Here is a tiny trained network, its code and every weight. The questions are about switching its units off for an input and a class, where a switched-off unit gives its printed mean instead of its output.

import numpy as np


def w(rows, s, z=0):
    codes = np.array(rows[::2]) - 128.0
    scale = np.full(codes.shape[1], s)
    scale[-1] = z or s
    return codes * scale


def f(y):
    return y / 2 * (1 + np.tanh(0.7978845608 * (y + 0.044715 * y**3)))


def log_softmax(a):
    a = a - a.max(-1, keepdims=True)
    return a - np.log(np.exp(a).sum(-1, keepdims=True))


def net(x, mask):
    res = np.array(x, float).reshape(1, 3) / 4 @ E
    y = f(res @ A[0][:, :-1].T + A[0][:, -1])
    res = res + np.where(mask, y, B[0][:, -1]) @ B[0][:, :-1]
    return log_softmax(res[-1] @ U[:, :-1].T + U[:, -1])


A, B = {}, {}
E = w([
[187,39,120,192,155,74,11,80,63,116,179],'x0',
[20,65,159,204,73,71,151,198,97,141,58],'x1',
[2,186,70,160,117,144,78,138,95,45,233],'x2',
],0.009)
A[0] = w([
[171,88,183,100,138,149,119,110,139,176,55,39],'neuron 1',
[87,98,139,166,110,75,153,195,82,128,99,73],'neuron 2',
[65,199,143,75,135,229,180,175,190,132,103,77],'neuron 3',
[158,100,85,179,148,91,90,67,87,156,123,58],'neuron 4',
[31,87,192,152,86,122,187,149,112,119,69,103],'neuron 5',
[85,204,140,71,125,125,230,143,222,145,120,106],'neuron 6',
[78,76,138,254,86,107,111,187,112,133,59,112],'neuron 7',
[162,46,109,162,176,78,99,115,121,82,183,101],'neuron 8',
[175,212,116,53,178,144,124,107,176,133,176,68],'neuron 9',
[151,77,171,198,150,92,89,91,83,125,157,114],'neuron 10',
[165,111,137,167,169,80,67,84,80,156,161,98],'neuron 11',
[202,102,159,120,137,154,161,114,124,170,74,121],'neuron 12',
[33,199,54,135,171,175,55,124,97,62,152,233],'neuron 13',
[198,153,60,66,134,181,92,90,138,128,154,79],'neuron 14',
[156,100,145,141,154,83,54,110,79,118,138,64],'neuron 15',
[79,180,109,156,110,173,71,142,83,90,189,48],'neuron 16',
[83,184,55,176,112,140,145,135,92,71,197,24],'neuron 17',
[189,129,66,55,169,217,120,97,144,92,191,185],'neuron 18',
[192,164,98,85,195,141,140,72,148,92,158,71],'neuron 19',
[189,92,205,110,133,93,172,85,127,167,71,27],'neuron 20',
[224,83,183,95,155,140,94,157,161,204,74,254],'neuron 21',
],0.0071,0.0075)
B[0] = w([
[125,239,104,149,98,144,107,144,142,141,128,161],'neuron 1',
[90,146,143,110,83,107,103,87,118,169,100,164],'neuron 2',
[161,145,145,108,166,164,171,119,107,128,158,193],'neuron 3',
[160,171,130,130,114,158,165,113,109,161,131,158],'neuron 4',
[135,103,161,95,94,107,127,90,122,158,115,191],'neuron 5',
[170,143,151,109,167,164,174,119,105,112,191,201],'neuron 6',
[109,97,166,98,116,87,96,90,127,163,98,203],'neuron 7',
[186,154,148,115,143,168,170,130,91,138,155,181],'neuron 8',
[91,134,149,88,82,116,108,97,106,162,94,176],'neuron 9',
[157,156,150,116,160,139,163,125,96,127,164,186],'neuron 10',
[160,160,135,87,149,149,164,120,115,147,162,181],'neuron 11',
[134,141,99,156,106,118,131,155,162,121,125,184],'neuron 12',
[142,101,104,149,123,100,127,183,166,106,130,245],'neuron 13',
[102,126,146,97,81,109,99,93,123,175,93,175],'neuron 14',
[153,187,138,136,140,157,166,118,97,156,146,164],'neuron 15',
[136,186,112,167,91,116,128,149,145,127,120,168],'neuron 16',
[141,235,67,155,49,136,122,141,151,144,104,164],'neuron 17',
[100,82,153,100,120,90,99,89,160,133,122,218],'neuron 18',
[92,125,144,106,70,115,117,97,142,164,76,172],'neuron 19',
[121,252,69,176,53,143,118,139,154,139,107,170],'neuron 20',
[138,106,125,160,126,122,108,176,172,81,137,253],'neuron 21',
],0.013,0.012)
U = w([
[98,110,170,106,98,84,63,58,119,175,109,97],'0',
[128,174,62,196,97,122,92,197,166,117,137,73],'1',
[152,150,158,119,165,180,182,114,68,139,185,105],'2',
[121,6,154,145,182,85,79,195,165,43,166,250],'3',
[94,114,84,154,176,155,87,98,97,113,115,96],'4',
],0.013,0.011)

Each question gives the input, the list of numbers given to net, and the class t.
The units are the neurons (one row each of A and B). Each row of codes is followed by its name. A weight is (code - 128) times the scale printed after its matrix; where a second scale follows, it is the last column's (A, B and U).
mask holds one flag per neuron, in row order. A switched-off neuron (its flag False) gives its mean, the last column of its row in B, instead of its output. The means were averaged over made-up inputs and are rounded, as every weight is.
A unit's drop is (log p(t) with every unit on - log p(t) with that unit switched off) / (log p(t) with every unit on - log p(t) with every unit switched off).
The circuit of an input: a set's keep is (log p(t) with only the set's units on - log p(t) with every unit switched off) / (log p(t) with every unit on - log p(t) with every unit switched off). Starting from the 12 units with the biggest drops (on a tie, the unit counted first), units are removed one at a time, each time the one whose removal leaves the highest keep (on an exact tie, the one counted first), for as long as the keep stays at least 0.8.
circuit, biggest first: the units of the circuit, biggest drop first
k most important neurons: the k neurons with the biggest drops, biggest first
drop when u is switched off: that unit's drop, to one decimal
input [-4,1,-1], class 2: circuit, biggest first => neuron 6
input [7,7,-8], class 1: 2 most important neurons => neuron 20; neuron 21
input [7,-8,8], class 0: 4 most important neurons => neuron 18; neuron 14; neuron 19; neuron 9
input [4,8,8], class 0: 4 most important neurons => neuron 7; neuron 2; neuron 5; neuron 21
input [-6,8,7], class 0: 3 most important neurons => neuron 5; neuron 7; neuron 2
input [-2,8,7], class 0: 3 most important neurons => neuron 7; neuron 5; neuron 2
input [8,7,-4], class 2: 2 most important neurons => neuron 10; neuron 8
input [-6,-1,4], class 2: 2 most important neurons => neuron 3; neuron 6
input [-2,-4,3], class 0: 2 most important neurons => neuron 21; neuron 9
input [0,0,3], class 3: 2 most important neurons => neuron 20; neuron 1
input [6,7,-8], class 1: 2 most important neurons => neuron 20; neuron 21
input [-7,6,4], class 2: 3 most important neurons => neuron 6; neuron 3; neuron 18
input [1,-4,2], class 0: 2 most important neurons => neuron 21; neuron 14
input [-2,-4,-5], class 1: circuit, biggest first => neuron 21
input [0,-8,7], class 0: 3 most important neurons => neuron 18; neuron 9; neuron 14
input [-6,2,-4], class 2: drop when neuron 6 is switched off => 0.4
input [-8,8,3], class 0: drop when neuron 5 is switched off => 1.3
